[[-56   6 -13 -22 -24  44  22  22]
 [-19   4  -2 -12  -4   2  -1  -1]
 [  5  16 -25  -6  10  -4  -4   2]
 [-12  -8   9  -2  -8  -4  -1  -1]
 [ 19  -9   8   2   6 -15  -9  -5]
 [ 61   9 -14  30  35 -13  -4  12]
 [ 38   7  -9   7  24 -28 -19  -3]
 [ 20 -13  20  -2   5  -9  -9  -1]]
->
[[  5  16 -25  -6  10  -4  -4   2]
 [ 61   9 -14  30  35 -13  -4  12]
 [ 38   7  -9   7  24 -28 -19  -3]
 [-56   6 -13 -22 -24  44  22  22]
 [-19   4  -2 -12  -4   2  -1  -1]
 [-12  -8   9  -2  -8  -4  -1  -1]
 [ 19  -9   8   2   6 -15  -9  -5]
 [ 20 -13  20  -2   5  -9  -9  -1]]

[[ -5 -12 -11  -3  14  22  12 -18  10  36]
 [  4  -3 -10  -9 -12 -10  -6 -15 -22  -8]
 [  7 -13   0 -23  22 -30  -2  -1  17  12]
 [ -6 -23  -7 -11  20   2   1  34 -14  -7]
 [ -3   2  30  -1  17  -1   6  -8  -5 -53]
 [  7  -5  21  17  18   2   2   2  17   0]
 [  7   6   1  11 -21  14  -2  14  -6  58]]
->
[[  7   6   1  11 -21  14  -2  14  -6  58]
 [ -3   2  30  -1  17  -1   6  -8  -5 -53]
 [  4  -3 -10  -9 -12 -10  -6 -15 -22  -8]
 [  7  -5  21  17  18   2   2   2  17   0]
 [ -5 -12 -11  -3  14  22  12 -18  10  36]
 [  7 -13   0 -23  22 -30  -2  -1  17  12]
 [ -6 -23  -7 -11  20   2   1  34 -14  -7]]

[[ 39 -39   9  14  23  13]
 [-15  -1  -9 -16   4  -9]
 [-45  28 -13  -7 -14  30]
 [-61  34 -26 -44 -10  -9]
 [-24  71  -8 -16 -42   0]
 [-13   9   5  11 -20 -56]
 [  7  14   0   6  -7  43]
 [ 27  45 -15 -63  -1  27]
 [ 74   6   5 -23  12  37]
 [-37 -24   4  44  -2  14]
 [  3 -13  12  42  -7   4]
 [-31  21 -13 -21  -7  14]]
->
[[-24  71  -8 -16 -42   0]
 [ 27  45 -15 -63  -1  27]
 [-61  34 -26 -44 -10  -9]
 [-45  28 -13  -7 -14  30]
 [-31  21 -13 -21  -7  14]
 [  7  14   0   6  -7  43]
 [-13   9   5  11 -20 -56]
 [ 74   6   5 -23  12  37]
 [-15  -1  -9 -16   4  -9]
 [  3 -13  12  42  -7   4]
 [-37 -24   4  44  -2  14]
 [ 39 -39   9  14  23  13]]

[[-15  36]
 [-27  21]
 [  5  -7]
 [ 34 -51]
 [-46  78]
 [  4   1]
 [  2 -14]
 [-24  34]]
->
[[-46  78]
 [-15  36]
 [-24  34]
 [-27  21]
 [  4   1]
 [  5  -7]
 [  2 -14]
 [ 34 -51]]

[[ 13  12 -18 -18  26  17   0 -47 -17 -20  32  31 -21  50 -17  39]
 [-32  13 -17  -4  25   7   7  34 -12 -17  37  52  -3 -28 -20  65]]
->
[[-32  13 -17  -4  25   7   7  34 -12 -17  37  52  -3 -28 -20  65]
 [ 13  12 -18 -18  26  17   0 -47 -17 -20  32  31 -21  50 -17  39]]

[[-15 -57 -29   0 -39 -13  30  42 -37 -17  23  11]
 [  0 -17 -31   0 -20  33 -20 -60   8  -6  41 -15]
 [  9  15  -7  -2   6 -38   0 -22  -3  10  22 -11]
 [ -5  -2 -29   1   3   9  -8  -9   8  -2  -4  17]
 [ -2  -7  70   1  -6  10  10  -7  -6  -2  13 -39]
 [  4  23   1   1  13 -34   1  -7   2   5  -5  -6]]
->
[[  4  23   1   1  13 -34   1  -7   2   5  -5  -6]
 [  9  15  -7  -2   6 -38   0 -22  -3  10  22 -11]
 [ -5  -2 -29   1   3   9  -8  -9   8  -2  -4  17]
 [ -2  -7  70   1  -6  10  10  -7  -6  -2  13 -39]
 [  0 -17 -31   0 -20  33 -20 -60   8  -6  41 -15]
 [-15 -57 -29   0 -39 -13  30  42 -37 -17  23  11]]
